Below is a small trained network, with its code and all its weights. Each question gives an input and a target symbol and asks what happens when units are switched off, that is, made to give their printed mean instead of their output.

import numpy as np


def w(rows, s, z=0):
    codes = np.array(rows[::2]) - 128.0
    scale = np.full(codes.shape[1], s)
    scale[-1] = z or s
    return codes * scale


def norm(h):
    return h / np.sqrt((h * h).mean(-1, keepdims=True) + 1e-5)


def f(y):
    return np.maximum(y, 0)


def softmax(a):
    e = np.exp(a - a.max(-1, keepdims=True))
    return e / e.sum(-1, keepdims=True)


def log_softmax(a):
    a = a - a.max(-1, keepdims=True)
    return a - np.log(np.exp(a).sum(-1, keepdims=True))


def net(x, mask):
    ids = ['βζηθξτω'.index(c) for c in x.split()]
    T = len(ids)
    res = E[ids] + P[:T]
    u = 0
    for l in range(2):
        r = norm(res)
        for j in range(2):
            rows = slice(4 * j, 4 * j + 4)
            q, k, v = (r @ M[l][rows].T for M in (Q, K, V))
            z = softmax(np.where(np.tri(T) > 0, q @ k.T / 4**0.5, -1e9)) @ v
            o = O[l][rows]
            res = res + np.where(mask[u + j], z, o[:, -1]) @ o[:, :-1]
        u += 2
        y = f(norm(res) @ A[l][:, :-1].T + A[l][:, -1])
        res = res + np.where(mask[u : u + 8], y, B[l][:, -1]) @ B[l][:, :-1]
        u += 8
    return log_softmax(norm(res)[-1] @ U[:, :-1].T + U[:, -1])


Q, K, V, O, A, B = {}, {}, {}, {}, {}, {}
E = w([
[176,160,105],'β',
[123,169,153],'ζ',
[86,143,224],'η',
[179,134,94],'θ',
[58,204,5],'ξ',
[131,103,143],'τ',
[159,115,77],'ω',
],0.016)
P = w([
[90,86,138],'0',
[205,147,162],'1',
[182,160,179],'2',
[179,109,117],'3',
[139,140,165],'4',
[174,119,114],'5',
[166,116,131],'6',
[167,117,115],'7',
[169,115,107],'8',
[129,147,203],'9',
[98,182,255],'10',
],0.0095)
Q[0] = w([
[143,105,129],'L0H1',
[104,123,114],'L0H1',
[130,166,146],'L0H1',
[56,140,96],'L0H1',
[235,189,171],'L0H2',
[72,8,137],'L0H2',
[156,135,125],'L0H2',
[145,133,165],'L0H2',
],0.014)
K[0] = w([
[125,117,119],'L0H1',
[118,123,156],'L0H1',
[168,158,118],'L0H1',
[118,130,206],'L0H1',
[69,2,87],'L0H2',
[125,254,240],'L0H2',
[155,89,125],'L0H2',
[42,132,129],'L0H2',
],0.012)
V[0] = w([
[119,164,108],'L0H1',
[182,210,104],'L0H1',
[112,51,114],'L0H1',
[98,192,208],'L0H1',
[147,125,74],'L0H2',
[166,118,5],'L0H2',
[133,129,106],'L0H2',
[221,216,173],'L0H2',
],0.014)
O[0] = w([
[140,183,109,129],'L0H1',
[222,148,178,253],'L0H1',
[64,99,148,64],'L0H1',
[156,144,16,118],'L0H1',
[162,120,94,129],'L0H2',
[204,104,46,129],'L0H2',
[132,123,113,126],'L0H2',
[161,247,180,173],'L0H2',
],0.014,0.0045)
A[0] = w([
[181,119,146,43],'L0N1',
[76,82,193,118],'L0N2',
[144,148,249,44],'L0N3',
[123,123,246,181],'L0N4',
[106,190,113,101],'L0N5',
[189,199,135,250],'L0N6',
[122,70,140,103],'L0N7',
[129,124,178,103],'L0N8',
],0.02,0.0021)
B[0] = w([
[77,112,72,173],'L0N1',
[36,151,171,190],'L0N2',
[193,79,175,254],'L0N3',
[169,186,255,249],'L0N4',
[132,149,45,156],'L0N5',
[214,95,108,241],'L0N6',
[111,163,89,146],'L0N7',
[140,149,174,174],'L0N8',
],0.028,0.013)
Q[1] = w([
[81,7,144],'L1H1',
[124,111,130],'L1H1',
[168,25,115],'L1H1',
[137,53,125],'L1H1',
[80,95,120],'L1H2',
[87,138,106],'L1H2',
[83,117,123],'L1H2',
[161,169,147],'L1H2',
],0.021)
K[1] = w([
[55,3,170],'L1H1',
[114,114,130],'L1H1',
[56,97,115],'L1H1',
[74,90,127],'L1H1',
[135,152,113],'L1H2',
[139,140,136],'L1H2',
[124,147,130],'L1H2',
[102,109,157],'L1H2',
],0.027)
V[1] = w([
[121,252,139],'L1H1',
[185,114,155],'L1H1',
[126,126,48],'L1H1',
[150,155,112],'L1H1',
[99,198,103],'L1H2',
[127,118,143],'L1H2',
[157,43,175],'L1H2',
[127,101,162],'L1H2',
],0.022)
O[1] = w([
[254,169,156,105],'L1H1',
[140,73,113,195],'L1H1',
[101,123,213,157],'L1H1',
[157,113,162,162],'L1H1',
[203,118,164,40],'L1H2',
[116,117,109,152],'L1H2',
[32,120,65,254],'L1H2',
[99,109,86,186],'L1H2',
],0.022,0.0043)
A[1] = w([
[104,196,148,131],'L1N1',
[147,196,68,105],'L1N2',
[197,148,155,170],'L1N3',
[25,148,155,4],'L1N4',
[176,186,201,188],'L1N5',
[165,61,83,62],'L1N6',
[153,251,56,133],'L1N7',
[91,62,87,3],'L1N8',
],0.019,0.0045)
B[1] = w([
[90,151,83,154],'L1N1',
[101,138,195,153],'L1N2',
[79,97,102,223],'L1N3',
[200,94,60,155],'L1N4',
[99,213,119,249],'L1N5',
[81,93,165,167],'L1N6',
[139,193,255,166],'L1N7',
[154,201,205,152],'L1N8',
],0.03,0.014)
U = w([
[171,3,118,215],'β',
[203,156,88,93],'ζ',
[249,107,127,133],'η',
[51,55,134,117],'θ',
[82,21,185,28],'ξ',
[81,222,111,113],'τ',
[64,125,75,255],'ω',
],0.015,0.0063)

Each question gives the input, a string of symbols that net reads in full, and the target symbol t.
The units are the heads (4 rows each of Q, K, V and O) and the neurons (one row each of A and B). Each row of codes is followed by its name. A weight is (code - 128) times the scale printed after its matrix; where a second scale follows, it is the last column's (O, A, B and U).
mask holds one flag per unit, layer by layer, with each layer's heads first. A switched-off unit (its flag False) gives its mean, the last column of its rows in O or B, instead of its output. The means were averaged over made-up inputs and are rounded, as every weight is.
A unit's drop is (log p(t) with every unit on - log p(t) with that unit switched off) / (log p(t) with every unit on - log p(t) with every unit switched off).
The circuit of an input: a set's keep is (log p(t) with only the set's units on - log p(t) with every unit switched off) / (log p(t) with every unit on - log p(t) with every unit switched off). Starting from the 12 units with the biggest drops (on a tie, the unit counted first), units are removed one at a time, each time the one whose removal leaves the highest keep (on an exact tie, the one counted first), for as long as the keep stays at least 0.8.
units of the circuit, in order: the units of the circuit, biggest drop first
top k neurons: the k neurons with the biggest drops, biggest first
top k neurons in layer l: the k neurons of layer l with the biggest drops, biggest first
input β θ η, target η: units of the circuit, in order : L1H1
input ω ω β ξ ω β, target ω: top 3 neurons in layer 0 : L0N4, L0N6, L0N3
input ω ξ η ζ, target ω: units of the circuit, in order : L0H2, L0N4, L0N3
input ω τ τ ξ θ ω ξ ω η ζ, target ω: units of the circuit, in order : L0N4, L0H2, L0N3
input η η η τ η ζ ξ η η ω, target η: top 2 neurons : L0N3, L0N6
input ξ η τ, target β: top 3 neurons in layer 0 : L0N2, L0N4, L0N3
input ω τ ζ ξ η η β τ θ τ β, target ω: units of the circuit, in order : L0H2, L0N4, L0N3
input η β ξ β β β ω η β τ θ, target η: top 2 neurons in layer 0 : L0N6, L0N3
input θ ω τ τ ζ, target θ: top 2 neurons : L1N5, L0N2
input η ζ ξ τ ξ ζ η β τ η β, target η: top 3 neurons in layer 0 : L0N6, L0N3, L0N2
input η η β ξ β τ ζ η ω η β, target η: top 3 neurons : L0N6, L1N5, L1N7
input η ξ η θ η ξ τ β η β θ, target η: top 2 neurons : L0N6, L0N2
input ω ξ θ β β ω ξ ξ θ ω ξ, target ξ: top 4 neurons in layer 1 : L1N6, L1N5, L1N4, L1N2
input ξ η τ β ω β η η θ, target ξ: top 3 neurons : L0N4, L1N5, L0N3
input τ ζ τ, target ω: top 2 neurons : L0N4, L0N2
input θ η ζ β θ, target θ: top 2 neurons in layer 1 : L1N5, L1N8
input β β τ ζ η η η ζ β ω, target β: top 2 neurons in layer 0 : L0N6, L0N4
input θ η η η η θ β ω, target θ: top neuron : L0N2
input ξ ξ θ θ, target ξ: top 3 neurons : L0N4, L0N2, L1N5
input θ ξ β η ξ η η η ξ ζ θ, target θ: top 4 neurons : L0N2, L0N4, L0N1, L1N5
input β β ω θ η η β ξ ω ξ ω, target β: top neuron : L1N5
input θ β η ζ ω η β ω ζ, target θ: top 3 neurons in layer 1 : L1N5, L1N8, L1N7
input ξ η η β ζ β ξ β ζ, target ξ: top 4 neurons : L0N2, L0N4, L1N5, L0N3
input ξ τ ζ β θ ξ θ ω, target ξ: top 3 neurons in layer 1 : L1N6, L1N5, L1N8
input τ η η, target ω: top 3 neurons : L0N4, L1N4, L1N5
input θ θ τ η η β ξ η ω ω, target θ: top 2 neurons : L0N4, L0N2
input ξ θ ω η β, target ξ: top 4 neurons : L0N2, L1N5, L1N8, L0N3
input ξ η β τ η ω, target ξ: top 2 neurons in layer 0 : L0N2, L0N3
